Small tables with named rows and columns. After each table, cells are looked up by row and column.

Table Sibikit
fields: Dugabem, Mazaziz, Lezezen, Givi, Gatu, Vaz, Lelo, Tir
Vuboto: [2241, 46452, -14116, -10393, -12356, 47508, 30647, 40669]
Dis: [44429, 33250, 20313, -10401, -742, -3127, -54618, -14209]
Kavetav: [24044, 20737, -19605, 9602, 53330, -43123, 20970, -589]
Gopabim: [-2919, -18327, 21173, -946, -57899, 64150, -2884, 28539]
Zilov: [-7127, -42707, -10382, 33909, 7020, 87386, -34921, 30320]
Dusas: [254, -14553, -28978, 2248, 26389, -6821, 41108, 32888]

Vaz of Vuboto: 47508
Gatu of Gopabim: -57899
Tir of Zilov: 30320
Lezezen of Kavetav: -19605
Dugabem of Zilov: -7127
Lezezen of Gopabim: 21173
Mazaziz of Zilov: -42707
Mazaziz of Kavetav: 20737
Lelo of Vuboto: 30647

Mezad:
         Fupa  Sepav
Bofilad   617    837
Zaba      304    248
Dufeb     460    332
Momogof   304    248
Pag       225    501

What is the Sepav of Dufeb in Mezad? 332
What is the Sepav of Pag in Mezad? 501
What is the Fupa of Zaba in Mezad? 304
What is the Sepav of Bofilad in Mezad? 837
What is the Fupa of Dufeb in Mezad? 460
What is the Sepav of Zaba in Mezad? 248
What is the Fupa of Bofilad in Mezad? 617
What is the Fupa of Momogof in Mezad? 304
What is the Sepav of Momogof in Mezad? 248
What is the Fupa of Pag in Mezad? 225
Row with the largest Sepav: Bofilad

Table Ter
|  | Fab | Rivema | Dakina | Nopubi | Dekatik | Nasi | Pim | Koz | Leser | Rezu |
|---|---|---|---|---|---|---|---|---|---|---|
| Nir | 30 | 89 | 65 | 84 | 78 | 46 | 54 | 52 | 76 | 70 |
| Vik | 60 | 70 | 72 | 63 | 62 | 72 | 59 | 59 | 58 | 44 |
| Penore | 62 | 46 | 49 | 69 | 59 | 60 | 49 | 56 | 52 | 65 |
| Ziru | 28 | 89 | 45 | 99 | 42 | 62 | 65 | 38 | 50 | 64 |
| Tomosit | 62 | 69 | 90 | 14 | 50 | 69 | 51 | 16 | 64 | 50 |
| Viku | 93 | 58 | 94 | 75 | 79 | 70 | 80 | 86 | 76 | 16 |
| Bonom | 73 | 78 | 42 | 33 | 5 | 72 | 52 | 32 | 38 | 30 |
| Rogo | 47 | 69 | 19 | 53 | 47 | 57 | 43 | 82 | 61 | 63 |
| Kad | 64 | 54 | 54 | 50 | 60 | 48 | 63 | 58 | 46 | 65 |
| Vame | 55 | 68 | 37 | 42 | 65 | 50 | 93 | 58 | 46 | 55 |
| Mef | 69 | 31 | 64 | 40 | 43 | 63 | 45 | 37 | 51 | 45 |
| Tukeket | 39 | 3 | 45 | 61 | 72 | 39 | 92 | 4 | 61 | 94 |
| Gog | 56 | 39 | 88 | 61 | 79 | 56 | 55 | 31 | 62 | 60 |

Leser of Tomosit: 64
Rezu of Vame: 55
Nasi of Vik: 72
Dakina of Gog: 88
Koz of Vik: 59
Nopubi of Viku: 75
Koz of Vame: 58
Dekatik of Kad: 60
Nasi of Bonom: 72
Nasi of Tukeket: 39
Fab of Penore: 62
Rezu of Tukeket: 94
Rezu of Penore: 65
Nopubi of Ziru: 99
Nasi of Penore: 60
Dekatik of Gog: 79
Pim of Vame: 93
Leser of Viku: 76
Nopubi of Tukeket: 61
Which row has the largest Rezu? Tukeket

Pazinu =
	Lerigiv	Diravov	Rop	Nudunor	Vafa	Bam	Tamosop	Bonupe
Gul	3770	7640	7572	7558	7612	7687	7517	7595
Sereber	1724	1624	1745	1744	7492	7551	7596	7569
Reda	1677	1751	1673	7333	7574	7629	7655	7632
Gek	1525	1711	7494	7660	7544	7711	7600	7582
Pifa	1607	1711	1751	1643	3796	7521	7613	7582
Zikunof	1694	1704	1657	1743	2391	7646	7607	7549
Rivina	1711	7612	7642	7578	7683	7468	7656	7545
Gog	1680	1767	1722	1707	1653	1679	3061	7606
Pez	1687	1676	1721	7440	7584	7646	7709	7545
Lon	1673	1683	1752	1659	1667	1671	1841	7744
Kav	1695	1664	1755	1680	1993	7578	7697	7636
Motu	3241	7627	7584	7679	7647	7685	7515	7569
Vad	1613	7605	7660	7618	7603	7558	7520	7514
Lurer	1574	1698	1681	3833	7565	7544	7507	7572

What is the Nudunor of Rivina in Pazinu? 7578
What is the Bonupe of Reda in Pazinu? 7632
What is the Nudunor of Lon in Pazinu? 1659
What is the Vafa of Rivina in Pazinu? 7683
What is the Bonupe of Pifa in Pazinu? 7582
What is the Rop of Vad in Pazinu? 7660
What is the Bam of Lurer in Pazinu? 7544
What is the Vafa of Gog in Pazinu? 1653
What is the Bam of Kav in Pazinu? 7578
What is the Tamosop of Sereber in Pazinu? 7596
What is the Rop of Pez in Pazinu? 1721
What is the Diravov of Lon in Pazinu? 1683
What is the Vafa of Gek in Pazinu? 7544
What is the Tamosop of Kav in Pazinu? 7697
What is the Vafa of Kav in Pazinu? 1993
What is the Diravov of Pifa in Pazinu? 1711
What is the Nudunor of Gek in Pazinu? 7660
What is the Tamosop of Lon in Pazinu? 1841
What is the Tamosop of Pez in Pazinu? 7709
Which row has the largest Nudunor? Motu

